Small tables with named rows and columns. After each table, cells are looked up by row and column.

zazivi =
|  | verilu | zib | zabo |
|---|---|---|---|
| punokad | 52 | 147 | 113 |
| tinozi | 151 | 159 | 140 |
| nepip | 175 | 155 | 171 |
| lazepet | 150 | 151 | 155 |
| zofaf | 169 | 154 | 165 |
| vasubik | 146 | 155 | 150 |
| fese | 148 | 196 | 98 |
| zeg | 112 | 149 | 135 |

What is the zib of punokad in zazivi?
147
What is the verilu of tinozi in zazivi?
151
What is the zabo of zeg in zazivi?
135
What is the zib of zeg in zazivi?
149
What is the verilu of nepip in zazivi?
175
What is the zib of fese in zazivi?
196
What is the zabo of tinozi in zazivi?
140
What is the zib of zofaf in zazivi?
154
What is the verilu of zofaf in zazivi?
169
What is the zabo of punokad in zazivi?
113
What is the verilu of fese in zazivi?
148
What is the zib of vasubik in zazivi?
155
What is the zib of lazepet in zazivi?
151
What is the zabo of nepip in zazivi?
171
What is the zabo of fese in zazivi?
98
What is the zabo of lazepet in zazivi?
155
What is the zib of nepip in zazivi?
155
What is the verilu of vasubik in zazivi?
146
Which row has the largest zib? fese

reli:
|  | diz | kod | zem |
|---|---|---|---|
| vum | 148 | 66 | 53 |
| sagok | 119 | 57 | 66 |
| zogodub | 247 | 80 | 65 |
| das | 124 | 108 | 201 |
| tobaz | 23 | 158 | 178 |
| lep | 34 | 150 | 178 |

lep, kod -> 150
vum, diz -> 148
sagok, kod -> 57
sagok, zem -> 66
lep, diz -> 34
vum, zem -> 53
lep, zem -> 178
vum, kod -> 66
zogodub, kod -> 80
tobaz, diz -> 23
tobaz, zem -> 178
das, kod -> 108
das, diz -> 124
sagok, diz -> 119
das, zem -> 201
tobaz, kod -> 158
zogodub, zem -> 65
zogodub, diz -> 247
Row with the largest diz: zogodub

bop =
	timu	dis	takoni	tima	duk	peri
ripob	33	74	52	6	39	49
lebamun	188	74	183	164	92	136
gotin	92	161	53	175	206	140

tima of ripob: 6
tima of gotin: 175
peri of gotin: 140
dis of lebamun: 74
timu of lebamun: 188
peri of lebamun: 136
takoni of gotin: 53
dis of gotin: 161
duk of gotin: 206
timu of gotin: 92

teguzaz.tsv
	keripiz	diz	pezage	gasuz	gufa	pom	begon	tapem
lag	8370	7655	7363	6867	6873	7220	7432	9236
pasuvo	3106	4842	8534	8621	8428	8011	5497	2129
fefem	6803	5731	7238	5860	5855	7070	5527	9467
kurudi	8146	7067	1083	2556	3034	3267	6573	8109
bab	3882	5112	7385	7566	7452	7134	5574	3107
lizegok	5418	4190	7971	5614	5511	7355	4079	9504
luma	6545	5587	7614	6105	6051	7224	5440	9174
kadete	5469	4172	7773	5444	5363	7256	4035	9633

What is the diz of fefem in teguzaz? 5731
What is the gufa of lizegok in teguzaz? 5511
What is the gufa of kadete in teguzaz? 5363
What is the keripiz of fefem in teguzaz? 6803
What is the gufa of kurudi in teguzaz? 3034
What is the begon of pasuvo in teguzaz? 5497

retupe =
	zavuvil	lol	viz	movuk	fiv	migapaf
ludana	-4	57	42	-7	-12	-22
mun	7	-19	58	20	-13	50
fazaka	67	52	71	-43	65	37
ruba	21	15	53	-12	7	27
kozum	-8	17	6	-54	-60	-38
mimip	3	-14	46	42	-7	52
dep	20	11	64	-3	6	38
duposen	-8	78	53	17	6	-23
kaz	-1	42	55	55	20	21
num	8	3	38	-24	-27	13

num, viz: 38
duposen, zavuvil: -8
fazaka, lol: 52
num, lol: 3
fazaka, movuk: -43
kaz, viz: 55
fazaka, viz: 71
duposen, movuk: 17
num, movuk: -24
Which row has the largest fiv? fazaka

rudugaz
fields: lise, mapel, lan, vagemo
nik: [144, 133, 107, 146]
somibab: [151, 207, 49, 129]
bub: [143, 238, 68, 140]
risov: [131, 252, 59, 137]
zemo: [162, 145, 153, 163]
toz: [120, 114, 129, 105]
der: [70, 167, 70, 111]
tul: [138, 133, 94, 141]
zusumaf: [68, 168, 68, 113]
zegu: [145, 134, 111, 148]
busivuv: [167, 169, 78, 135]
bofu: [130, 255, 54, 135]

vagemo of zusumaf: 113
vagemo of zegu: 148
mapel of risov: 252
lan of zemo: 153
vagemo of tul: 141
lan of bofu: 54
lan of somibab: 49
lise of zusumaf: 68
lan of zusumaf: 68
vagemo of bub: 140
lan of tul: 94
vagemo of der: 111
mapel of zusumaf: 168
vagemo of busivuv: 135
mapel of tul: 133
Which row has the largest vagemo? zemo

ven =
cols = ridarol, tak, fov
fegama: [40.8, 48.9, 59.4]
gek: [82.1, 68.0, 55.6]
sobaza: [23.4, 48.6, 32.8]
kasop: [40.5, 44.2, 82.0]
lapobel: [9.9, 58.9, 33.4]
nurof: [50.6, 56.6, 52.1]
sadano: [39.6, 36.4, 82.8]
pev: [50.1, 56.8, 34.9]
vez: [10.6, 28.5, 64.3]
som: [47.5, 41.7, 46.8]
siridug: [22.1, 56.1, 38.3]
mufoliz: [48.9, 45.7, 54.9]
runo: [69.6, 58.9, 58.3]
meveson: [62.9, 37.3, 18.8]

What is the fov of sadano in ven?
82.8
What is the tak of siridug in ven?
56.1
What is the tak of fegama in ven?
48.9
What is the ridarol of sobaza in ven?
23.4
What is the fov of runo in ven?
58.3
What is the fov of nurof in ven?
52.1
What is the fov of kasop in ven?
82.0
Which row has the largest fov? sadano

